After every row comes roughly how far along a hidden order it lies, from 0 to 12.
[-12 -14   3   6 -26 -10  -2  -9  -3   6   6  12  -1 -15   6 -37   0 -40
 -10  15  -4 -25   9  15 -23   1 -11  11   3   7  -2  -1 -41  -9  38   3
 -15 -42 -10  -2  11  16  -3 -11 -15   0  18   0  -3  -3  15  12 -10  -2
   8  23   4  -8 -12  21  -1   8  49   2  -3  -5   1  -7 -10  -4  -9 -14
 -10  14 -20   4   1  -6  16 -18  16  -3  -3  -9  10  -1  13  -1  13 -26
   2  17   1  -2  -1  18  -1   0  11  41   0  34  -4  10  27  31  24] -> 1
[-11  -7   3   1 -15 -15  -2  -8  -2   9   3   5  -5 -12   6 -30  -2 -32
  -9   8  -2 -19  16   9 -14  -3 -10   5   7   1   2  -2 -32  -9  23   1
 -13 -37 -10   0   8   9   0 -10 -12   1   9   2  -1   1  12   2 -10  -1
  15   9   7  -6  -7  12  -5  10  39   0   8   4   2  -5  -9  -5  -7 -12
  -7  16 -18   3   2  -8   8 -22   9  -3   4  -6   8   0  10   1   6 -16
   2  11   4   4  -2  11   0   1   4  26  -4  21  -5   9  19  17  17] -> 0
[ -3   0   0   0  -1   1   0   1   0   2  -3   2   0  -4  -2   2   0  -5
   1  -1  -2  -2   0   2  -2   0  -1   0   0  -2  -2   1  -2  -1   4  -1
  -1  -2  -2  -1   0  -2   0  -3  -6   3   3   0  -3   1  -1 -15  -3   1
   0   1   1   0  -8   2  -3  -2  11  -2   3   2   0   0  -3  -3   0   0
  -2   0   0   0  -1   0  -2   2  -3  -1  -2   0   0   1  -4   0   1   2
  -2   0  -2  -1  -2  -2  -1   1   0   0  -1 -12  -1  -1   1   3  -4] -> 7
[  0   0   0  -4   1   2   1   5   0  -3  -6   1  -4   0  -7   6   2   2
  -9  -2   3 -12  -9  -1  -7  -2   2   0   3   8   8  -1  -3  -1   3   3
   1  13   2   0  -5   1   2  -2   3   2   3  -6   5   4   0   2   4  -1
   0   3  -2  -3  -4  -4   3   0   6  -1  -7 -11   6   0   1   0   3  -6
  -3   4 -10  -2   1   2   3  -8   3  -5   3   4   2   0  -3  -6  -2   9
  13  -1   3   1   5   5  -2  -1   2   2   1   3   3   6   0 -10  -4] -> 11
[  9  -1  -8  10  10   1  -2  -5  11  -3  -6  10   3   4  -1   0  -3 -11
  -2  -2   5   1 -10  -4  10   1  -1  -5  -2  -2  -2  -2  -3   1  12   1
  -1  -5  -7  -1  -3  -2  -2   1  11  -2  -8   3  -2  -3   3  17   3  -3
  -5   1  -3  -4   0  -1   0   2   0   3  -1   2   1  -3   9   5   6   5
  -5  -1   3  12   1  -1   1  -3   6   6   5   8   1   1  -5   0  -2  -3
  12  -6  -2  -3  -3   7   1  -2   7  -7  11  11  -4   6   2   3   0] -> 0
[  6  29  29  -5 -36   2   4 -13  11  -6  49 -12 -11 -15 -10 -21  -5  22
 -13  -9   5 -26 -12  18  14  19  -7 -15  -9   1  10  -1  47  -1  -4  14
 -16 -36  28   8 -12  -8 -10  16  -7  19  -6   2  19  -3   0  63  12   9
  -2   1  -2  17  16  10   0   2  17  15  -5  -3   1  -4 -33   8  10 -15
  18   4 -16  -2  13 -11   5  17   6 -18 -20   8   6  11  -7   6   8 -21
  -8  -6  -9  -4  -4 -13   3   2  -3   0   9 -16 -10  13   2 -38 -10] -> 12
[-3  0  1 -1 -1  1  0  0  0  1 -1 -1 -1 -1 -1  2  0 -3  1 -2 -1  1  0  1
 -4 -1 -1 -1  0 -1  0  1 -4  0  2 -1 -2 -4 -1 -1 -1 -2  0 -3  0  1  2  0
 -3  1  0 -6 -2  0 -1  0  1 -1  1  0 -2 -2  3 -1  1  0  0  1 -1 -1 -1  1
  1  0 -1  0 -1  0 -1 -2 -1 -1 -2 -1  0  0 -3  0  0  0 -1  1 -1  0 -2 -2
  0  0  0  2 -1 -7 -1 -1  1  2 -5] -> 8
[-1 -2  0 -1 -2 -1  0  0 -1 -1 -1 -3  0  0 -1 -2  0 -3  0 -1  0  1 -2  0
 -1  2  1 -1 -2  0  0  0 -5  1 -1  0  0  3 -1  0 -3 -1  1 -1  1  0 -1  0
 -1 -1  0  0 -1  0 -1  2  0  0 -2  0  0  0  2  0 -1  0  0  1  1 -1 -1  0
 -1  1 -1  0  0  2  0 -1  0  0 -1 -1  0 -1 -1  0  2 -1 -3 -2  0  0  0 -3
  0  0  0  1 -1 -1  1  0  1 -5 -1] -> 6
[  5  19  19  -2 -32   8   3  -8   3  -4  28 -11 -12 -12  -9 -14  -4  10
  -8  -7   4 -24  -2   8  15  12  -3 -16  -7  -2   4  -1  33  -2  -4  18
 -12 -29  24   5  -5  -7  -6  11  -8  10  -6  -2  10  -2  -1  37  10   2
   0   5   0   9   8   4  -4   6  22  16  -3  -9  -1  -4 -26   5   7  -6
  23   5 -15  -1  11  -7   2   7   2 -14 -20   4   1  10  -5   1   9 -17
  -7  -4  -6  -4  -5  -7   3   0  -4   6   5 -22 -11   4  -1 -22  -7] -> 11
[ -1  20  17  -5 -27  -2   2  -7  12  -2  29  -6  -7 -16 -12 -18  -5  21
 -13  -8   1 -27 -11  16   2  11  -8  -9  -8   1   7   2  31  -3   0   2
 -14 -27   8   6 -10  -9  -9   6 -10  16  -1   6  12   0  -2  41   2  13
  -3  -1   0  15  14  11   1  -5   9   2   0   8   2  -1 -26   2   7 -14
   1   3  -8  -3   4 -10   3  13   2 -15 -19   6   2   6 -10   8   6 -14
  -9  -2 -10  -3  -5 -12   2   4  -2  -3   4 -21  -7  11   7 -25 -10] -> 12
[-2 -2  0 -1  2  0  0  2  0  1  0 -1  0 -1 -2  3  0 -3  1 -1 -1 -1  0 -1
 -3  2  0  0 -1 -2 -1  1 -6 -1  1 -1  0  0 -2  0 -2  0  0 -2 -3  1  0 -1
 -1  0 -1  3 -2  1  0  0  0  0  1  0 -2 -1  1 -1  1  0  0  3 -1 -2  0  0
 -3  1  0 -1  0  1  0 -2  0  0 -1 -1  0  0 -3 -1  0  2 -2 -1 -2 -1 -1 -2
  0  0 -1  0 -1 -9 -1  0  0  1 -3] -> 2

[  8  18 -19   4 -16 -12  -2  26 -18  21  -1  -8   1   9 -13 -18 -17   2
  33   0 -37 -12   9 -41  -4   0   3  11  -1 -11 -22   1   7  -7  -6  12
  17   8  22   9  21   8   7 -13 -38  -5   4  13  -3   5  40 -25  19  18
   6  -8  -2 -13  -7   4  30  -9   2  -9 -17   5  -4  -2 -15   0 -17  37
  18  40   0   2  -8 -10  14  12 -22  13  -9   6  24  20 -27   7  -5   9
   3   3 -15   0   9  -1  22  -7  10  -2 -15   1   2   4  -7 -16   0 -14
   5  -5  -2 -14 -27  -6  -2  -6  -5 -16  -2   1 -20 -16 -18  19 -15   0
   3  -9  -5   3  -4   3   8   6   4  15] -> 4
[ 16  17 -17   9   9 -10   7  -2   2 -17  -8  14   0  25   0 -34 -34   6
  11 -32 -14 -10 -21  -4 -11 -10  13  -2   0  -9  -8  -2  -6 -30  24  14
  23  -1   5   5  -2  19  -5   0 -47 -10  -8  23  12  19   8  12  20  19
  -1  -7 -18  15   6  16  18 -48 -15  -3  -3  16  13  18  -2   1  -8 -10
  -3  35 -16  -7 -16   7   6   0  -6  -5  15  16  25 -14  -5 -10 -11  23
  12  -3  28   0  13  -4 -11 -12  -9  -2  -4  10 -23  -1  -8 -11   5 -21
  -7   3   2  -9   6 -15  18 -11 -13   0 -10  12 -18 -19 -13  -3   5 -14
  -7 -17   2  -8 -11   5  -7  23  12  -1] -> 0
[ -3  15 -19   6 -10 -15  -4  29 -15  37   9 -15   0  13 -24  -4  -6  -3
  31  14 -21  -7  13 -26  -9 -11 -15  19 -10  -1 -19   5   9  -5 -17  -8
  16  -1  24  12  10   0  11 -11 -37   7   6   4 -10   1  28 -31  14  12
  10 -12   0  -6 -10   6  33   7   3  -6 -16   7  -7 -11 -14   8   4  34
  21  34   1   4  -7  -6  16  12 -29  11 -13 -15  20  15 -32   3   4  -5
  -8  -2 -34 -17   7  11  16   1   8   9 -16  -4   1   8 -11 -10 -11  -1
   0  -1  -5  -6 -32  -8 -16  -7  -8 -30   7  -9 -13   3 -10   5 -24   2
   7 -13 -13  10  -5   5   4   3   2  15] -> 3
[ -1  -4  10 -10 -14   1  -4  16   0   3  -8 -11  -4  -2   3  24  24  -7
 -23  19 -13   3   9 -26  15  12   0  -4  21  -1 -13  -6  13  12  -1  33
   0  15   5 -22  25   6  13 -14  28  -5  -3 -13  -2  -9  21 -21 -11 -17
  -1  -6  21 -19 -10 -29   3  27  19   6  -3  -5  -5  -7  -2 -33 -26  22
  17 -21   9  16  15 -29   4  11  11  16  -8   8 -22  26  31   3  -1  -2
 -19  13  -8  -4 -12   0  13 -15  11 -24  -1  -7  18   1  12  -9  -1  -3
  21 -15  -6 -15  -9  21 -12   6   1  13   7  -5  -4 -17  12  28  -3   9
 -22  12   6  -3  19  -2  11 -17  -5  23] -> 12
[  4 -17   6   0   8   9  -2 -13   2  11   2  -7   4 -24 -12  25   4  -1
  18  -1  28   6   1  33   0 -15 -28   2 -14  11   8   4 -14  15 -13 -37
 -33 -18 -12  10 -26 -22 -12  11  14  18  -1  -3  -1  -8 -19  13  -3   3
   2   5  -2  -6   9   8 -24   9  -4   3   7 -21 -16   4  10  30  36  -5
   5  -6  -7 -12   0   7  -7 -14   5 -24 -10   1   0 -12 -17   2  31 -15
   7  -7 -22  -4  15  -8   5  17   2  19   0  -3 -10   8  -6  12  -1  17
 -26   3   6  14  -8 -17 -13   2   6 -18  -1  -5  15  30  -2 -31   6   9
  40  -8  -6  14   3  -7  -3  -6  -8 -25] -> 6
[-16  10 -11   8   0 -14  -5  25  -2  25  20 -16   0  22 -28  11  12  -8
   9  40   3   2  13  -8 -10 -17 -26  21  -6  12 -14   7  12  -6 -20 -19
  20  -6  22   9  -6  -3  17  -4 -21  14   4 -16 -15   2   8 -27   3  -3
  14 -14   9   5  -8   4  29  29   4   4 -12  10  -5 -20 -14   0  18  27
  21  14   4  12  -1  -4  16  11 -30  12 -12 -36   5   8 -15  -5   9 -16
 -19  -8 -42 -37  -5  22   3   2   6  12 -10  -7   3   7  -6  -2 -21  14
   4   3  -9  -7 -25  -2 -26  -6 -13 -27  17 -15  -3  13  10  -4 -26   2
  -4  -9 -12  14  -4  11  -1  -2  -1  19] -> 2
[ -6   5   7   9   0 -10  -3  17  18   0   3 -14  -2  31 -10  14  25  -5
 -28  33 -15   4 -23 -12   3 -21 -12   0  20  10 -18  -2  18 -24  12  27
  20   5  10 -21  -4   7  17  -3  -8   1 -14  -5  -1  14  13 -12  -3 -21
  10 -16  21   5  -8 -15  18  13   7  12  -5   9   7 -10 -15 -34 -10  18
  29  -6  -6  19  10 -28   9  17   1  23  -2  -1  -8  19  44 -19  -3   1
 -16  -3 -10 -43  -9   5  -6 -23   0 -20   1   4   7   9   6 -13 -11   0
  20 -20 -10 -23  -3   6  -9  -8 -10  -6  12  -1 -15 -25  26  10  -8  -4
 -32   0   5  -5  15  14   0   0  -8  33] -> 12
[ 19   7  -7  11  -3  -1   0  -7 -12  31  -3  -1   9  -6  -4 -21 -36  16
  46 -16 -33 -10 -15 -12  -4 -13   1   2  -6  -9  -8   3  -9 -17   0  -6
 -15  -5   0  17  -9  -5 -15   6 -29  -4   0  29   5   8  19  13  22  24
   5   7  -7  -9   8  17   3 -32 -11 -10  -6 -11  -3   4  -9  26   1  14
   9  38 -12 -17 -16   4  -1   1  -6  -2  -3  24  38   7 -28   4   7  13
  41  -9   1  10  24 -24  20   0   4   6  -9  12 -10   8  -9  -6  14 -13
 -16  -8   9  -8 -13 -23  21  -6   7 -24 -18  16 -14  -7 -23  -8   3  -5
  33 -13   0   3  -7   2   2  13  -5 -10] -> 5
[ 13  -3  18  18  14   1   0 -12  27  -2  -4  -2   8  17  -3   6   7   7
  -8  14 -19   6 -51   9   4 -31 -13  -8  26   7 -13  -1  -1 -38  25  20
  -6  -6 -14 -17 -32   4  -3  16   1   0 -21  11   8  21   2  28   3 -14
  11   1  22   1  12  -3  -5 -15  -8  13   3  -9   9   1 -11 -12  -2   2
  23  -8 -17   1   0 -17  -4   8  16   5   7  26   6  11  45 -21  11  12
  23 -14  10 -34   7 -20  -4 -23  -1 -20   1  16 -10  14   6  -3   7  -4
   0 -24   5 -29   9  -9  19  -7  -1 -11  -7  19 -14 -24  24 -11  13  -9
  -6  -4  16  -4  17  14  -6   8 -12  10] -> 1
[-14   5 -20 -15 -24  -3  -2  19 -30  23   3  -5  -8 -17   3  -8   0  -6
  14  -6   1 -10  42 -20  -2  27  16   9 -26  -9  10   0   8  33 -27 -16
   4   9  19  19  36 -11   5 -15  -4   0  20  -5  -8 -17  12 -38  -1  16
  -9  -1 -17  -5 -19  -2   5  23  10 -17  -8   9 -10  -7   6  10  -5  11
 -10  18  18   0   4  12   5  -1 -20   5 -13 -21   0   2 -45  22 -13 -13
 -17  13 -16  31  -5  17  11  19   3  15  -3 -15  21 -11  -7  -3  -8   3
   7  15  -8  27 -14   8 -21   4   5   0   7 -20   7  16 -24  17 -18   8
  10   6 -18   1 -15 -10  12  -7   6  -3] -> 2
[ -5   2  -4  11   3   3   0 -20  -7  26  15   7  11 -12   8 -25 -20  16
  30  -3 -14  -5 -10   9  -9  -5  10   3 -21  -3  15   8  -5 -11 -12 -33
 -16 -10  -9  29 -21 -18 -17  17 -14   0  12  17  -3   7 -11  22   8  16
   7  19 -12  11   6  25  -8 -16 -17 -14   1  -2   3  -9  -8  37  17 -10
 -16  23  -2 -18 -11  28 -10  -4 -15   0   0  -7  30  -7 -35   4  -5   1
  41 -18   6  13  10 -12   4  17  -6  22   3  11   4  -1  -7  11  11   4
 -10   6   8  14   2 -22  25  -2  15 -21 -13  11   2  12 -14 -21  -1  -9
  32   3  -5   0 -18   4  -3  14  -9 -14] -> 6
